Below is a small trained network, with its code and all its weights. Each question gives an input and a target symbol and asks what happens when units are switched off, that is, made to give their printed mean instead of their output.

import numpy as np


def w(rows, s, z=0):
    codes = np.array(rows[::2]) - 128.0
    scale = np.full(codes.shape[1], s)
    scale[-1] = z or s
    return codes * scale


def f(y):
    return y / 2 * (1 + np.tanh(0.7978845608 * (y + 0.044715 * y**3)))


def softmax(a):
    e = np.exp(a - a.max(-1, keepdims=True))
    return e / e.sum(-1, keepdims=True)


def log_softmax(a):
    a = a - a.max(-1, keepdims=True)
    return a - np.log(np.exp(a).sum(-1, keepdims=True))


def net(x, mask):
    ids = ['αβγδεζηθλμξπτφψω'.index(c) for c in x.split()]
    T = len(ids)
    res = E[ids] + P[:T]
    r = res
    for j in range(2):
        rows = slice(2 * j, 2 * j + 2)
        q, k, v = (r @ M[0][rows].T for M in (Q, K, V))
        z = softmax(np.where(np.tri(T) > 0, q @ k.T / 2**0.5, -1e9)) @ v
        o = O[0][rows]
        res = res + np.where(mask[j], z, o[:, -1]) @ o[:, :-1]
    y = f(res @ A[0][:, :-1].T + A[0][:, -1])
    res = res + np.where(mask[2:26], y, B[0][:, -1]) @ B[0][:, :-1]
    return log_softmax(res[-1] @ U[:, :-1].T + U[:, -1])


Q, K, V, O, A, B = {}, {}, {}, {}, {}, {}
E = w([
[166,30,198,120,168,191,184,171,182],'α',
[127,155,189,200,101,159,113,110,218],'β',
[46,32,88,86,130,234,8,51,119],'γ',
[209,89,72,136,22,220,109,190,198],'δ',
[134,38,251,70,196,10,125,116,101],'ε',
[202,199,165,12,200,145,194,186,59],'ζ',
[169,123,62,154,215,167,222,128,206],'η',
[72,184,126,126,63,23,46,145,75],'θ',
[122,89,122,115,180,72,84,165,206],'λ',
[63,104,61,124,102,70,214,172,96],'μ',
[202,155,229,109,124,169,34,159,156],'ξ',
[218,62,113,13,121,78,43,178,106],'π',
[218,48,184,71,30,97,160,67,20],'τ',
[203,92,84,157,132,70,120,50,151],'φ',
[158,210,232,166,146,119,221,3,79],'ψ',
[200,249,89,137,175,136,89,123,180],'ω',
],0.0055)
P = w([
[148,106,118,206,196,125,92,170,65],'0',
[143,100,124,197,173,135,103,158,75],'1',
[143,99,127,176,161,132,104,146,92],'2',
[141,109,131,151,154,131,106,136,112],'3',
[138,114,127,134,141,127,120,124,123],'4',
[136,120,136,114,131,128,120,117,138],'5',
[137,117,138,97,121,121,127,106,148],'6',
[135,127,142,81,111,115,131,97,170],'7',
[130,130,145,73,97,114,135,91,186],'8',
[126,138,145,50,88,100,146,85,202],'9',
[125,144,153,38,72,103,154,73,219],'10',
[119,153,156,18,67,96,156,65,238],'11',
[121,151,164,5,44,102,163,67,254],'12',
],0.0048)
Q[0] = w([
[145,159,135,121,116,4,178,183,72],'head 0',
[149,111,119,109,129,101,110,92,191],'head 0',
[65,159,105,162,117,138,157,156,89],'head 1',
[18,102,89,92,94,130,93,136,73],'head 1',
],0.044)
K[0] = w([
[11,99,70,162,168,195,63,119,6],'head 0',
[93,128,109,33,159,119,117,54,166],'head 0',
[173,159,128,213,130,68,167,231,95],'head 1',
[155,158,149,76,41,30,187,158,222],'head 1',
],0.025)
V[0] = w([
[109,180,23,128,177,171,115,47,171],'head 0',
[177,73,81,133,153,34,134,115,61],'head 0',
[229,156,137,204,187,147,131,147,86],'head 1',
[254,96,153,138,95,128,155,121,194],'head 1',
],0.012)
O[0] = w([
[159,119,87,117,255,160,98,59,164,148],'head 0',
[59,149,77,80,123,17,136,157,122,251],'head 0',
[173,145,158,82,81,144,167,86,233,225],'head 1',
[196,100,135,172,44,92,165,214,174,203],'head 1',
],0.0058,0.0017)
A[0] = w([
[216,124,87,141,82,79,133,124,120,87],'neuron 0',
[153,96,177,135,147,70,143,170,154,84],'neuron 1',
[133,186,90,185,140,170,158,159,211,52],'neuron 2',
[74,147,131,126,139,112,129,149,169,206],'neuron 3',
[100,142,139,135,128,128,136,132,137,136],'neuron 4',
[136,112,117,144,132,153,111,114,135,91],'neuron 5',
[106,115,105,146,143,136,143,146,97,96],'neuron 6',
[81,120,132,128,135,133,150,121,108,142],'neuron 7',
[89,52,134,101,68,127,87,118,101,68],'neuron 8',
[138,81,81,103,105,140,71,224,168,118],'neuron 9',
[144,96,196,152,76,199,117,158,148,80],'neuron 10',
[132,119,125,145,63,157,156,101,84,136],'neuron 11',
[185,208,136,108,108,142,105,157,148,96],'neuron 12',
[103,107,94,207,83,97,111,119,209,139],'neuron 13',
[115,118,132,158,133,137,227,120,158,75],'neuron 14',
[113,132,130,169,127,159,118,135,145,102],'neuron 15',
[126,131,152,140,130,131,146,131,117,130],'neuron 16',
[64,100,78,154,94,118,194,150,111,96],'neuron 17',
[154,102,105,250,185,129,95,199,40,2],'neuron 18',
[135,146,110,133,73,153,145,135,117,171],'neuron 19',
[92,193,136,125,64,93,100,129,112,85],'neuron 20',
[149,173,110,74,116,118,205,183,93,55],'neuron 21',
[158,66,109,126,137,190,164,134,157,103],'neuron 22',
[128,157,155,155,121,83,148,105,146,149],'neuron 23',
],0.016,0.0029)
B[0] = w([
[178,120,82,97,63,95,86,61,91,242],'neuron 0',
[91,137,185,84,173,68,114,106,156,221],'neuron 1',
[76,234,87,107,98,100,176,128,118,200],'neuron 2',
[82,144,119,167,151,158,141,173,134,185],'neuron 3',
[121,155,132,120,135,137,130,150,122,126],'neuron 4',
[130,127,112,120,123,133,139,70,135,127],'neuron 5',
[148,152,168,126,110,117,123,158,109,116],'neuron 6',
[149,152,144,108,113,108,108,173,140,132],'neuron 7',
[122,219,158,48,96,123,119,125,166,170],'neuron 8',
[155,139,95,136,175,200,87,233,65,211],'neuron 9',
[110,83,217,129,73,139,113,114,127,225],'neuron 10',
[125,170,156,145,79,169,154,94,82,132],'neuron 11',
[216,135,129,151,112,133,132,193,171,201],'neuron 12',
[102,102,129,186,171,161,180,91,188,252],'neuron 13',
[90,117,133,91,168,118,116,142,47,160],'neuron 14',
[120,164,145,90,143,141,160,89,115,121],'neuron 15',
[145,145,149,117,142,122,134,132,110,121],'neuron 16',
[134,63,124,141,77,52,183,168,105,157],'neuron 17',
[203,203,200,169,200,129,162,97,2,122],'neuron 18',
[118,152,103,175,97,152,163,128,121,155],'neuron 19',
[93,137,118,197,111,123,62,86,102,166],'neuron 20',
[145,81,123,53,145,187,212,87,140,169],'neuron 21',
[97,71,72,128,148,145,106,77,75,181],'neuron 22',
[163,158,141,177,177,119,116,124,107,196],'neuron 23',
],0.021,0.0043)
U = w([
[82,47,165,102,142,146,100,107,98,141],'α',
[76,148,180,177,119,165,194,87,184,124],'β',
[85,145,120,86,99,175,106,142,168,94],'γ',
[141,101,84,172,91,192,134,134,88,71],'δ',
[93,156,181,66,146,63,114,118,177,63],'ε',
[168,92,133,74,141,160,194,131,166,60],'ζ',
[67,138,66,98,149,136,162,106,95,17],'η',
[77,175,120,187,86,87,56,138,97,85],'θ',
[97,97,107,164,214,157,96,197,183,252],'λ',
[118,97,131,149,89,77,183,189,103,184],'μ',
[180,107,188,157,84,130,88,158,174,76],'ξ',
[157,129,101,66,128,132,68,169,105,176],'π',
[127,153,138,73,77,115,117,93,116,145],'τ',
[160,35,63,173,129,94,95,58,167,163],'φ',
[193,198,195,175,192,131,151,116,2,122],'ψ',
[163,213,98,149,103,121,154,164,172,141],'ω',
],0.0048,0.0026)

Each question gives the input, a string of symbols that net reads in full, and the target symbol t.
The units are the heads (2 rows each of Q, K, V and O) and the neurons (one row each of A and B). Each row of codes is followed by its name. A weight is (code - 128) times the scale printed after its matrix; where a second scale follows, it is the last column's (O, A, B and U).
mask holds one flag per unit, heads first, then neurons. A switched-off unit (its flag False) gives its mean, the last column of its rows in O or B, instead of its output. The means were averaged over made-up inputs and are rounded, as every weight is.
A unit's drop is (log p(t) with every unit on - log p(t) with that unit switched off) / (log p(t) with every unit on - log p(t) with every unit switched off).
The circuit of an input: a set's keep is (log p(t) with only the set's units on - log p(t) with every unit switched off) / (log p(t) with every unit on - log p(t) with every unit switched off). Starting from the 12 units with the biggest drops (on a tie, the unit counted first), units are removed one at a time, each time the one whose removal leaves the highest keep (on an exact tie, the one counted first), for as long as the keep stays at least 0.8.
units of the circuit, in order: the units of the circuit, biggest drop first
unit that matters most: the unit with the biggest drop
k most important neurons: the k neurons with the biggest drops, biggest first
heads that matter: for each layer, one digit per head in row order, 1 if its drop is at least 0.15 and else 0, layers parted by /
input μ δ φ β ε μ λ π λ φ ξ ω β, target β: 3 most important neurons => (neuron 13; neuron 2; neuron 10)
input β λ ω μ γ τ, target ψ: units of the circuit, in order => (head 1; neuron 18; head 0)
input θ φ φ τ γ ω, target ψ: units of the circuit, in order => (head 1; neuron 18)
input θ θ ε β β η, target η: units of the circuit, in order => (neuron 2; neuron 22; head 0; neuron 14)
input φ ζ φ β β γ, target α: units of the circuit, in order => (head 0; neuron 22; neuron 10)
input β θ ζ φ φ λ β α α π δ γ τ, target ψ: units of the circuit, in order => (head 1; head 0; neuron 18)
input α λ ζ μ, target μ: heads that matter => 10
input λ γ η, target ψ: units of the circuit, in order => (neuron 18; head 1)
input θ φ ω β ω β μ η β β λ ξ ω, target ω: unit that matters most => neuron 2
input β φ φ, target φ: heads that matter => 01
input φ θ β μ γ ε, target ψ: units of the circuit, in order => (head 1; neuron 18)
input λ ψ β ξ, target ξ: units of the circuit, in order => (neuron 10; neuron 12; head 0; head 1)
input λ ξ φ ω δ φ φ φ η ξ, target ξ: units of the circuit, in order => (neuron 12; neuron 10; head 1)
input θ β ζ β φ β β β π ε γ λ, target ψ: units of the circuit, in order => (head 1; neuron 18; head 0)
input β ψ θ φ β φ η φ ψ, target ψ: units of the circuit, in order => (neuron 23; neuron 14; head 1)
input η ε β β π φ α δ, target δ: 3 most important neurons => (neuron 9; neuron 22; neuron 19)
input μ ε π ζ, target ζ: heads that matter => 00
input η γ β, target ψ: heads that matter => 11
input μ λ β, target β: heads that matter => 10
input ζ μ π φ ξ λ δ ε ω, target ω: units of the circuit, in order => (neuron 12; neuron 2; head 1)
input δ φ π π η γ η, target ψ: units of the circuit, in order => (head 1; neuron 18)
input φ μ φ φ φ η, target η: heads that matter => 01
input π β μ η θ ξ φ ξ ξ μ μ, target μ: heads that matter => 01
input ζ ε π, target π: heads that matter => 00
input π φ ψ, target ψ: heads that matter => 01
input φ γ φ, target ψ: 2 most important neurons => (neuron 18; neuron 13)
input φ λ φ φ γ, target λ: units of the circuit, in order => (head 1; neuron 9; neuron 0; neuron 2)
input β λ φ β φ γ π, target ψ: units of the circuit, in order => (head 1; neuron 18; head 0)
input φ β φ α ψ ξ μ ω φ φ γ ω, target ψ: heads that matter => 11
